Here is a tiny trained network, its code and every weight. The questions are about switching its units off for an input and a target symbol, where a switched-off unit gives its printed mean instead of its output.

import numpy as np


def w(rows, s, z=0):
    codes = np.array(rows[::2]) - 128.0
    scale = np.full(codes.shape[1], s)
    scale[-1] = z or s
    return codes * scale


def norm(h):
    return h / np.sqrt((h * h).mean(-1, keepdims=True) + 1e-5)


def f(y):
    return y / 2 * (1 + np.tanh(0.7978845608 * (y + 0.044715 * y**3)))


def softmax(a):
    e = np.exp(a - a.max(-1, keepdims=True))
    return e / e.sum(-1, keepdims=True)


def log_softmax(a):
    a = a - a.max(-1, keepdims=True)
    return a - np.log(np.exp(a).sum(-1, keepdims=True))


def net(x, mask):
    ids = ['ΘΞεζηστψω'.index(c) for c in x.split()]
    T = len(ids)
    res = E[ids] + P[:T]
    u = 0
    for l in range(3):
        r = norm(res)
        for j in range(2):
            rows = slice(2 * j, 2 * j + 2)
            q, k, v = (r @ M[l][rows].T for M in (Q, K, V))
            z = softmax(np.where(np.tri(T) > 0, q @ k.T / 2**0.5, -1e9)) @ v
            o = O[l][rows]
            res = res + np.where(mask[u + j], z, o[:, -1]) @ o[:, :-1]
        u += 2
        y = f(norm(res) @ A[l][:, :-1].T + A[l][:, -1])
        res = res + np.where(mask[u : u + 4], y, B[l][:, -1]) @ B[l][:, :-1]
        u += 4
    return log_softmax(norm(res)[-1] @ U[:, :-1].T + U[:, -1])


Q, K, V, O, A, B = {}, {}, {}, {}, {}, {}
E = w([
[124,151,152,227,89,138,164,240],'Θ',
[146,140,120,130,163,96,83,69],'Ξ',
[132,168,201,39,182,73,139,229],'ε',
[122,138,154,56,8,119,147,63],'ζ',
[171,150,167,89,184,145,132,77],'η',
[115,209,131,101,158,81,45,116],'σ',
[218,62,112,138,144,69,111,136],'τ',
[122,218,210,98,184,133,71,80],'ψ',
[172,194,112,96,116,80,119,112],'ω',
],0.017)
P = w([
[84,254,243,141,188,84,140,8],'0',
[68,202,182,148,155,89,147,18],'1',
[82,181,163,147,143,92,145,41],'2',
[69,143,156,146,144,92,116,72],'3',
[79,126,152,149,138,100,97,91],'4',
[82,111,139,148,129,99,93,112],'5',
[87,99,140,157,133,114,90,130],'6',
[103,90,138,162,121,117,87,142],'7',
[118,96,141,159,111,125,90,158],'8',
[136,85,136,160,105,129,94,169],'9',
[167,83,139,154,86,137,112,170],'10',
[168,89,144,157,84,150,115,192],'11',
[169,87,163,152,75,166,106,206],'12',
[180,108,121,174,92,175,116,207],'13',
],0.0071)
Q[0] = w([
[132,185,169,171,255,236,131,80],'L0H1',
[89,43,159,135,68,163,222,200],'L0H1',
[208,183,200,171,220,95,132,172],'L0H2',
[71,83,160,203,142,57,158,205],'L0H2',
],0.0054)
K[0] = w([
[127,159,149,58,226,192,120,72],'L0H1',
[141,123,125,98,219,255,225,203],'L0H1',
[131,53,57,251,147,223,160,236],'L0H2',
[149,230,92,212,254,137,144,159],'L0H2',
],0.0063)
V[0] = w([
[136,113,157,107,41,37,86,60],'L0H1',
[90,149,154,170,103,98,179,105],'L0H1',
[78,173,163,129,78,131,129,80],'L0H2',
[153,162,116,241,2,151,164,159],'L0H2',
],0.0063)
O[0] = w([
[172,126,245,95,227,157,175,122,253],'L0H1',
[171,132,61,240,168,100,173,102,163],'L0H1',
[95,43,147,103,168,150,136,102,197],'L0H2',
[69,101,146,158,61,109,71,146,155],'L0H2',
],0.013,0.0077)
A[0] = w([
[165,170,188,108,175,98,67,116,142],'L0N1',
[172,104,95,143,114,119,56,203,2],'L0N2',
[130,129,141,101,163,52,217,100,142],'L0N3',
[78,187,141,100,70,43,254,167,83],'L0N4',
],0.0093,0.0025)
B[0] = w([
[88,2,100,169,80,255,98,84,255],'L0N1',
[153,202,128,18,58,187,95,63,135],'L0N2',
[63,131,93,185,153,145,18,117,224],'L0N3',
[124,188,209,130,228,72,155,75,131],'L0N4',
],0.0075,0.0091)
Q[1] = w([
[68,243,25,103,54,66,203,208],'L1H1',
[205,219,2,85,69,92,224,169],'L1H1',
[145,114,126,182,102,82,141,191],'L1H2',
[48,101,70,192,74,177,122,175],'L1H2',
],0.0098)
K[1] = w([
[77,134,107,110,196,155,85,28],'L1H1',
[154,174,123,140,216,178,105,16],'L1H1',
[143,125,131,184,44,68,43,244],'L1H2',
[136,91,108,2,65,21,185,51],'L1H2',
],0.0087)
V[1] = w([
[143,30,42,163,75,141,127,1],'L1H1',
[212,115,118,215,184,133,93,205],'L1H1',
[123,125,154,63,190,119,68,101],'L1H2',
[179,33,125,44,122,126,151,67],'L1H2',
],0.0082)
O[1] = w([
[68,99,104,192,39,193,139,97,162],'L1H1',
[240,245,126,202,72,159,128,166,158],'L1H1',
[253,146,146,104,145,109,144,147,253],'L1H2',
[110,49,113,119,95,84,150,141,233],'L1H2',
],0.011,0.0069)
A[1] = w([
[87,134,188,166,135,201,175,108,252],'L1N1',
[109,1,143,124,38,50,183,131,196],'L1N2',
[65,201,107,94,223,214,116,172,177],'L1N3',
[157,153,203,121,172,102,105,35,93],'L1N4',
],0.0071,0.003)
B[1] = w([
[105,97,113,151,163,61,140,119,238],'L1N1',
[94,8,178,122,150,135,68,104,255],'L1N2',
[199,141,134,11,227,130,63,127,128],'L1N3',
[101,127,114,144,140,150,126,255,213],'L1N4',
],0.013,0.0064)
Q[2] = w([
[75,212,23,71,157,144,182,125],'L2H1',
[150,91,248,69,126,115,115,146],'L2H1',
[59,155,111,125,92,163,73,130],'L2H2',
[76,232,54,105,160,120,173,87],'L2H2',
],0.011)
K[2] = w([
[147,107,78,103,255,119,156,93],'L2H1',
[56,150,157,101,60,82,87,146],'L2H1',
[124,104,135,116,161,133,91,147],'L2H2',
[198,108,139,129,230,162,145,103],'L2H2',
],0.015)
V[2] = w([
[126,140,118,144,100,181,2,164],'L2H1',
[152,68,139,30,76,163,122,193],'L2H1',
[53,164,99,102,210,146,77,144],'L2H2',
[115,189,66,107,241,9,209,33],'L2H2',
],0.0062)
O[2] = w([
[104,89,2,224,58,221,144,200,206],'L2H1',
[111,36,202,232,195,139,108,56,2],'L2H1',
[67,165,90,64,2,150,162,194,177],'L2H2',
[250,176,56,121,197,160,205,200,6],'L2H2',
],0.0073,0.0034)
A[2] = w([
[186,83,63,66,149,131,153,254,156],'L2N1',
[101,167,108,168,127,125,173,243,120],'L2N2',
[189,132,128,211,108,149,111,91,6],'L2N3',
[108,140,140,1,170,217,163,132,59],'L2N4',
],0.0098,0.0023)
B[2] = w([
[3,156,107,117,104,69,112,150,254],'L2N1',
[86,111,200,203,134,50,193,97,175],'L2N2',
[170,158,124,114,10,185,119,208,180],'L2N3',
[202,145,160,133,20,122,134,84,153],'L2N4',
],0.012,0.007)
U = w([
[171,128,147,121,124,60,143,114,1],'Θ',
[114,127,82,127,203,169,196,177,96],'Ξ',
[188,186,216,90,224,69,54,203,133],'ε',
[118,30,210,138,147,121,121,35,166],'ζ',
[157,146,109,58,115,107,253,82,193],'η',
[90,111,91,8,51,60,68,212,121],'σ',
[215,136,174,177,70,192,115,158,189],'τ',
[117,192,220,40,100,167,151,98,49],'ψ',
[77,173,205,232,151,27,187,200,114],'ω',
],0.0068,0.0031)

Each question gives the input, a string of symbols that net reads in full, and the target symbol t.
The units are the heads (2 rows each of Q, K, V and O) and the neurons (one row each of A and B). Each row of codes is followed by its name. A weight is (code - 128) times the scale printed after its matrix; where a second scale follows, it is the last column's (O, A, B and U).
mask holds one flag per unit, layer by layer, with each layer's heads first. A switched-off unit (its flag False) gives its mean, the last column of its rows in O or B, instead of its output. The means were averaged over made-up inputs and are rounded, as every weight is.
A unit's drop is (log p(t) with every unit on - log p(t) with that unit switched off) / (log p(t) with every unit on - log p(t) with every unit switched off).
The circuit of an input: a set's keep is (log p(t) with only the set's units on - log p(t) with every unit switched off) / (log p(t) with every unit on - log p(t) with every unit switched off). Starting from the 12 units with the biggest drops (on a tie, the unit counted first), units are removed one at a time, each time the one whose removal leaves the highest keep (on an exact tie, the one counted first), for as long as the keep stays at least 0.8.
units of the circuit, in order: the units of the circuit, biggest drop first
most important unit: the unit with the biggest drop
k most important neurons: the k neurons with the biggest drops, biggest first
k most important neurons of layer l: the k neurons of layer l with the biggest drops, biggest first
input ζ ζ τ η ζ ω ζ Θ ψ, target ω: most important unit -> L0H2
input ω ψ η, target η: 2 most important neurons of layer 1 -> [L1N2, L1N1]
input Ξ τ ω η ω, target τ: units of the circuit, in order -> [L1H1, L0H2]
input τ ω η σ, target τ: units of the circuit, in order -> [L1H1, L0H2, L2N3]
input σ ε τ σ ε ε ψ τ Ξ ω ζ ε τ ψ, target τ: units of the circuit, in order -> [L0N4, L0H2, L1H1, L0N1]
input σ Θ τ ε ε η ζ ζ η ζ ω, target ω: 2 most important neurons of layer 1 -> [L1N2, L1N3]
input ζ τ Θ η ψ ζ τ ζ ζ ζ ζ ζ ζ Ξ, target ω: 2 most important neurons -> [L0N1, L1N2]
input Θ ω τ ε, target ω: units of the circuit, in order -> [L2N2, L0H1, L1H1]
input τ σ σ Θ ω η σ η τ ζ, target ω: 4 most important neurons -> [L0N4, L0N1, L2N2, L1N4]
input ζ ζ ζ ζ ζ η τ ζ Θ ω τ σ, target ω: 2 most important neurons of layer 0 -> [L0N3, L0N1]
input ζ τ Ξ, target τ: units of the circuit, in order -> [L1H1, L0H1, L2N3, L1N2]
input ζ ζ ψ ω τ Θ σ, target ω: units of the circuit, in order -> [L1N2, L2N2, L1N4]
input η ζ ζ Θ ψ, target ω: 4 most important neurons -> [L0N1, L0N3, L2N2, L1N2]
input σ Θ τ, target ω: units of the circuit, in order -> [L1H2, L1N2, L1N4]
input ψ ζ η η η ψ τ ω, target τ: most important unit -> L1H1
input ζ ψ ζ ζ Θ τ, target ω: 4 most important neurons -> [L0N1, L0N3, L2N2, L1N2]
input τ τ η η τ, target τ: units of the circuit, in order -> [L0H2, L1H1]
input ω Θ ζ, target ω: 2 most important neurons -> [L0N1, L2N2]
input ψ η Ξ ζ ζ ζ Θ ζ ω, target ω: 3 most important neurons -> [L0N3, L0N1, L1N2]
input ω σ ζ ω ζ ε ω ζ τ ζ η τ ζ σ, target ζ: most important unit -> L0N1
input ζ ε η, target ε: 2 most important neurons -> [L1N4, L1N2]
input ζ τ σ τ ζ Ξ Θ Ξ η, target ω: 3 most important neurons of layer 0 -> [L0N3, L0N1, L0N4]
input ζ Θ η σ σ τ σ ζ Ξ Ξ, target σ: 2 most important neurons -> [L0N1, L2N1]
input ζ ω ω ε σ Θ τ τ ζ σ ε τ σ σ, target σ: 2 most important neurons -> [L0N1, L0N3]
input σ ζ Θ ζ Ξ, target ω: 2 most important neurons -> [L0N1, L1N4]
input τ ζ ζ τ ζ ζ ζ ζ σ Θ τ η τ, target σ: 3 most important neurons -> [L0N1, L0N2, L0N3]
input ζ τ ζ τ τ Θ ζ η ζ τ, target σ: most important unit -> L0H2
input η η η, target η: 3 most important neurons -> [L1N2, L2N4, L0N3]
